[   8  -14   25  -12   32   19   -9   -5  -55  -29   -9 -117   17  -33
    6  -35  -17   39  -17   37    2    1  -11  -32   -4  -37   25]  pip
[ -8  16 -35 -35  17  11  -1 -17  -7  24  -6  20  -7 -28   1 -15  18 -31
   0   7 -15   3  21   1 -35 -13  -7]  Ruk
[ 25 -78  14  33 -35  -7 -42   0   1 -40  56  -6  15  28  27  -1 -52 -16
  -3  28  23 -30 -40 -36  21   7  11]  Koger
[ 20  65   0  25 -11  25  25 -12  39 -12  56  57 -37  22  11 -15  33 -74
  13 -32  -1 -25 -10  11  -7  29 -25]  Zever
[  2  -6  14   3 -33  18 -46  -8 -19  35  -4 -54   6  -5   2   9  -6  35
 -15  33 -14   3  -6  15   3 -20  -2]  roro
[  2  35 -31  -1  38  13  40 -14  28 -12   2  69   4  -6  -3  16  50   3
   4 -17  25  -6  -3   4  -2  24  12]  Lavig
[  6   3 -12   3 -77  -7 -30  11  37  20 -30  28  13  17  -1  19   9 -32
  15  10  15   9 -12   8  12  21 -38]  kem
[ -8  16 -35 -35  17  13  -1 -17  -7  24  -6  20  -7 -28   1 -15  18 -31
   0 -41 -15   3  21   1 -35 -13  -7]  lakub
[ 20 -30  33 -14 -16 -32 -28   6   3 -26 -37  -9  31  31 -11   2 -14  20
   8  29   2  -7   2  14   6 -16 -13]  zeze
[  12   40    6   13   -6  -18   15    1   37   43   15   37  -36   -5
    4   31   22 -119   25  -63  -12   17  -28    6   19   18  -26]  luso
[ -7  -2 -25 -14  14  44  17   5  13 -20  43   1 -15  24  23  24   1 -59
   4   7 -14 -21  28 -16  -1   1  -4]  maluf
step +1: [ 23 -30 -40]
[ 24 -29 -39]
perm: [-54 -46 -33 -20 -19 -15 -14  -8  -6  -6  -6  -5  -4  -2   2   2   3   3
   3   6   9  14  15  18  33  35  35]
roro

[29 21 81  7 28 96]  rakag
[ -7 -13 -33  20  -6 -26]  maluf
[ 53 -80  95 -13  19  84]  zeze
[ -6  79 -14  87  45  44]  Koger
[ 13  36   3  -5 -19  13]  roro
has: [28 21]
no
again roro: 
[13]
step +1: [3]
[4]
step -1: [-14  87  45]
[-15  86  44]
perm: [-14  -6  44  45  79  87]
Koger
has: [ -7 -13]
yes

[  6  55   6 -21] -> pip
[58 58 59 58] -> roro
[59 59  7  5] -> Koger
again Koger: 
[59]
places Koger: [7]
3
perm: [ 5  7 59 59]
Koger
has: [58 58 59 58]
yes
places roro: [58]
1 2 4
again roro: 
[58]

[ 43 -12  70 -72  40 -72] -> Ruk
[-12 -17  44 -52  38 -10] -> roro
[-20 -20 -19 -20 -20 -25] -> Koger
[-11  42  38 -17 -52  44] -> Lavig
[  3 -20 105 -42   4 103] -> Zever
[-12  37 -11 -17  44 -52] -> kem
[ -3 -62  18  17 -12 -52] -> pip
perm: [-52 -17 -12 -10  38  44]
roro
again Ruk: 
[-72]
perm: [-52 -12  17  18 -62  -3]
pip
perm: [-52  44 -11  42  38 -17]
Lavig
has: [-20 -19]
yes
places Ruk: [43]
1
again Koger: 
[-20]

[ 29  14 -13  63  -4   8  -1  17]  rakag
[ -49 -109   12  -48  -15   -2  -27   16]  Koger
[ 33  78  -6  35 -30 -14   6  17]  lakub
[ 29  17 -13  98  -4  69  -1  17]  zeze
[ 38  24  99  99  99  99 -20  24]  pip
[ 33  78  -6  35 -30 -14   6 -40]  Zever
again zeze: 
[17]
has: [  6 -14 -30  35]
no
has: [35 -6 78]
no
step +1: [12]
[13]
has: [ 78  -5  35 -30]
no
places pip: [99]
3 4 5 6

[-37 -15  51  43  45  66   1  81 -14 -26 -35  50 -47  49  82  33  47  58
  91  64 -25 -28   8]  pip
[-37 -15  51  43 -27  66   1  81 -14 -26 -35  50 -47  49  82  33  47  58
  91  64 -25 -28  53]  roro
[ 22  42  -1  19  15 -16  44 -25  40  28  26   7 -32  38  -6  44  -5  12
  -1   4 -14  20  33]  zeze
[ 15  28 -25  44 -16  33  44  -5  22  26  20   7  12 -14  -1  40  38 -32
  42   4  -6  20  -1]  Ruk
step +1: [42]
[43]
perm: [-32 -25 -16 -14  -6  -5  -1  -1   4   7  12  15  19  20  22  26  28  33
  38  40  42  44  44]
zeze
step -1: [38 -6]
[37 -7]
has: [-16  44]
yes

[ 61  -9 -23  60 -47 -20 -11   8  85  20  76  12  22  30  19  34  36] : Lavig
[ 54  -4 -25  41 -17 -28 -20   6  63  19  64   4  15  25   2  38  15] : lakub
[ 32   7 -30  -2  44 -44 -37   1  11  16  35 -10  -6  10 -33  42 -35] : maluf
[ 38  -8 -11  44 -43  -6   0   5  60  11  51  10  19  22  20  18  34] : Ruk
[ -7  19 -18 -52 101 -41 -42  -8 -54   2 -14 -25 -21 -11 -63  33 -73] : kem
[ 46  -1 -23  30  -5 -28 -22   6  48  17  52   1  10  20  -5  35   5] : pip
[  1  -2  -6  35 -33 -35  44  16 -30   7  32 -44  11  11 -10 -37  42] : Koger
has: [  2 -54]
no
places Koger: [-35]
6
perm: [ 42  10  44  16  11  32 -44   1 -10  35 -30  -2 -35 -37  -6   7 -33]
maluf

[  8  -6  -5 -25  25  18 -11   3   6   8  -3  11  15  12  -5] = Zever
[ -37  -14  -17  -19  -74  -54  -30   10    6   36 -108  -27  -20   10
  -20] = Koger
[-13 -18   0   8 -34  43   8 -51 -13 -90   3  66 -30   9  97] = luso
[ -8  14 -14  24   1 -24  22  -5   0   7  12  -9 -11  12  10] = rakag
[ -14  -27    6  -20  -54   10  -20   36  -30  -20   10  -37  -17  -74
 -108] = roro
perm: [-108  -14  -27    6  -20  -54   10  -20   36  -30  -20   10  -37  -17
  -74]
roro
step +1: [14]
[15]
step +1: [-19]
[-18]

